Below is a small trained network, with its code and all its weights. Each question gives an input and a target symbol and asks what happens when units are switched off, that is, made to give their printed mean instead of their output.

import numpy as np


def w(rows, s, z=0):
    codes = np.array(rows[::2]) - 128.0
    scale = np.full(codes.shape[1], s)
    scale[-1] = z or s
    return codes * scale


def norm(h):
    return h / np.sqrt((h * h).mean(-1, keepdims=True) + 1e-5)


def f(y):
    return np.maximum(y, 0)


def softmax(a):
    e = np.exp(a - a.max(-1, keepdims=True))
    return e / e.sum(-1, keepdims=True)


def log_softmax(a):
    a = a - a.max(-1, keepdims=True)
    return a - np.log(np.exp(a).sum(-1, keepdims=True))


def net(x, mask):
    ids = ['Λαβγδεζημπστφω'.index(c) for c in x.split()]
    T = len(ids)
    res = E[ids] + P[:T]
    u = 0
    for l in range(3):
        r = norm(res)
        for j in range(2):
            rows = slice(2 * j, 2 * j + 2)
            q, k, v = (r @ M[l][rows].T for M in (Q, K, V))
            z = softmax(np.where(np.tri(T) > 0, q @ k.T / 2**0.5, -1e9)) @ v
            o = O[l][rows]
            res = res + np.where(mask[u + j], z, o[:, -1]) @ o[:, :-1]
        u += 2
        y = f(norm(res) @ A[l][:, :-1].T + A[l][:, -1])
        res = res + np.where(mask[u : u + 4], y, B[l][:, -1]) @ B[l][:, :-1]
        u += 4
    return log_softmax(norm(res)[-1] @ U[:, :-1].T + U[:, -1])


Q, K, V, O, A, B = {}, {}, {}, {}, {}, {}
E = w([
[73,204,86],'Λ',
[144,116,126],'α',
[130,100,186],'β',
[193,116,159],'γ',
[112,143,141],'δ',
[114,141,139],'ε',
[143,69,154],'ζ',
[91,99,126],'η',
[112,140,138],'μ',
[104,142,141],'π',
[30,36,139],'σ',
[123,132,40],'τ',
[157,159,93],'φ',
[62,49,252],'ω',
],0.027)
P = w([
[155,34,201],'0',
[201,131,246],'1',
[180,151,253],'2',
[141,175,239],'3',
[151,194,214],'4',
[144,187,236],'5',
],0.0032)
Q[0] = w([
[214,150,116],'L0H1',
[181,8,126],'L0H1',
[136,13,146],'L0H2',
[98,154,220],'L0H2',
],0.011)
K[0] = w([
[245,137,129],'L0H1',
[203,5,155],'L0H1',
[93,16,232],'L0H2',
[126,81,92],'L0H2',
],0.013)
V[0] = w([
[134,149,255],'L0H1',
[184,76,178],'L0H1',
[111,248,99],'L0H2',
[136,179,11],'L0H2',
],0.0062)
O[0] = w([
[133,148,60,149],'L0H1',
[127,194,101,80],'L0H1',
[159,97,125,208],'L0H2',
[150,7,72,253],'L0H2',
],0.011,0.0021)
A[0] = w([
[5,132,118,104],'L0N1',
[96,150,110,22],'L0N2',
[93,176,94,254],'L0N3',
[98,149,185,68],'L0N4',
],0.012,0.0014)
B[0] = w([
[247,40,229,251],'L0N1',
[165,101,146,164],'L0N2',
[122,53,127,246],'L0N3',
[89,117,134,205],'L0N4',
],0.011,0.0031)
Q[1] = w([
[6,242,129],'L1H1',
[55,78,186],'L1H1',
[240,46,118],'L1H2',
[173,184,140],'L1H2',
],0.014)
K[1] = w([
[1,118,138],'L1H1',
[115,129,202],'L1H1',
[172,55,129],'L1H2',
[102,111,71],'L1H2',
],0.017)
V[1] = w([
[34,153,3],'L1H1',
[242,189,150],'L1H1',
[8,130,159],'L1H2',
[34,81,79],'L1H2',
],0.0071)
O[1] = w([
[122,10,195,4],'L1H1',
[183,236,175,191],'L1H1',
[49,6,32,54],'L1H2',
[34,254,89,109],'L1H2',
],0.0046,0.0038)
A[1] = w([
[30,1,148,43],'L1N1',
[195,116,181,175],'L1N2',
[9,79,59,254],'L1N3',
[237,54,115,41],'L1N4',
],0.007,0.0062)
B[1] = w([
[124,3,57,162],'L1N1',
[114,186,41,228],'L1N2',
[37,201,85,254],'L1N3',
[159,36,83,181],'L1N4',
],0.0069,0.0056)
Q[2] = w([
[180,170,226],'L2H1',
[10,255,184],'L2H1',
[54,70,158],'L2H2',
[239,60,215],'L2H2',
],0.0074)
K[2] = w([
[235,147,186],'L2H1',
[123,221,245],'L2H1',
[85,206,131],'L2H2',
[161,118,4],'L2H2',
],0.011)
V[2] = w([
[106,169,127],'L2H1',
[130,190,74],'L2H1',
[111,58,249],'L2H2',
[180,88,108],'L2H2',
],0.011)
O[2] = w([
[143,22,59,96],'L2H1',
[26,16,155,219],'L2H1',
[151,74,255,2],'L2H2',
[254,25,52,202],'L2H2',
],0.0052,0.0029)
A[2] = w([
[254,161,192,73],'L2N1',
[95,186,39,1],'L2N2',
[45,68,222,10],'L2N3',
[98,114,59,51],'L2N4',
],0.0073,0.0029)
B[2] = w([
[129,131,226,228],'L2N1',
[106,165,32,229],'L2N2',
[89,91,2,178],'L2N3',
[167,164,184,253],'L2N4',
],0.0074,0.0026)
U = w([
[224,71,133,88],'Λ',
[123,156,117,63],'α',
[83,180,162,150],'β',
[193,207,129,190],'γ',
[133,166,110,82],'δ',
[128,181,93,164],'ε',
[64,161,135,80],'ζ',
[176,100,177,141],'η',
[131,161,113,54],'μ',
[151,138,145,139],'π',
[121,42,174,121],'σ',
[124,91,60,176],'τ',
[250,142,59,2],'φ',
[91,113,188,105],'ω',
],0.02,0.0081)

Each question gives the input, a string of symbols that net reads in full, and the target symbol t.
The units are the heads (2 rows each of Q, K, V and O) and the neurons (one row each of A and B). Each row of codes is followed by its name. A weight is (code - 128) times the scale printed after its matrix; where a second scale follows, it is the last column's (O, A, B and U).
mask holds one flag per unit, layer by layer, with each layer's heads first. A switched-off unit (its flag False) gives its mean, the last column of its rows in O or B, instead of its output. The means were averaged over made-up inputs and are rounded, as every weight is.
A unit's drop is (log p(t) with every unit on - log p(t) with that unit switched off) / (log p(t) with every unit on - log p(t) with every unit switched off).
The circuit of an input: a set's keep is (log p(t) with only the set's units on - log p(t) with every unit switched off) / (log p(t) with every unit on - log p(t) with every unit switched off). Starting from the 12 units with the biggest drops (on a tie, the unit counted first), units are removed one at a time, each time the one whose removal leaves the highest keep (on an exact tie, the one counted first), for as long as the keep stays at least 0.8.
circuit, biggest first: the units of the circuit, biggest drop first
k most important neurons: the k neurons with the biggest drops, biggest first
k most important neurons of layer l: the k neurons of layer l with the biggest drops, biggest first
heads that matter: for each layer, one digit per head in row order, 1 if its drop is at least 0.15 and else 0, layers parted by /
drop when u is switched off: that unit's drop, to one decimal
input τ π α, target τ: 3 most important neurons => L0N1; L1N3; L0N3
input ε φ Λ μ, target φ: 2 most important neurons of layer 1 => L1N2; L1N3
input φ φ τ Λ γ, target γ: circuit, biggest first => L0H1; L1H1
input ε δ α, target ε: heads that matter => 11 / 00 / 00
input γ μ δ, target γ: 2 most important neurons of layer 1 => L1N3; L1N2
input φ τ ε, target φ: 2 most important neurons of layer 1 => L1N3; L1N4
input ω τ γ μ, target τ: 3 most important neurons => L2N3; L0N1; L1N2
input α ε β ε, target ε: heads that matter => 11 / 11 / 11
input ε σ τ σ φ ε, target σ: 3 most important neurons => L0N1; L1N3; L2N2
input τ τ ζ ε, target τ: circuit, biggest first => L0H2
input τ β π, target τ: 2 most important neurons of layer 2 => L2N3; L2N1
input γ τ τ σ σ δ, target σ: circuit, biggest first => L0N1; L2H2; L0H2
input τ ζ μ, target τ: heads that matter => 01 / 10 / 00
input ω σ τ π, target σ: circuit, biggest first => L0H2
input γ μ π, target γ: heads that matter => 11 / 10 / 00
input τ ε π, target τ: 2 most important neurons => L0N1; L1N1
input ε φ τ ε, target φ: drop when L0H2 is switched off => 0.2
input ζ ε Λ, target Λ: drop when L0N1 is switched off => 0.9
input φ ε φ γ π, target φ: drop when L2H2 is switched off => 0.1
input ε ε ε, target ε: drop when L0H1 is switched off => 0.5
input ε ε γ ε ζ β, target β: most important neuron => L0N4
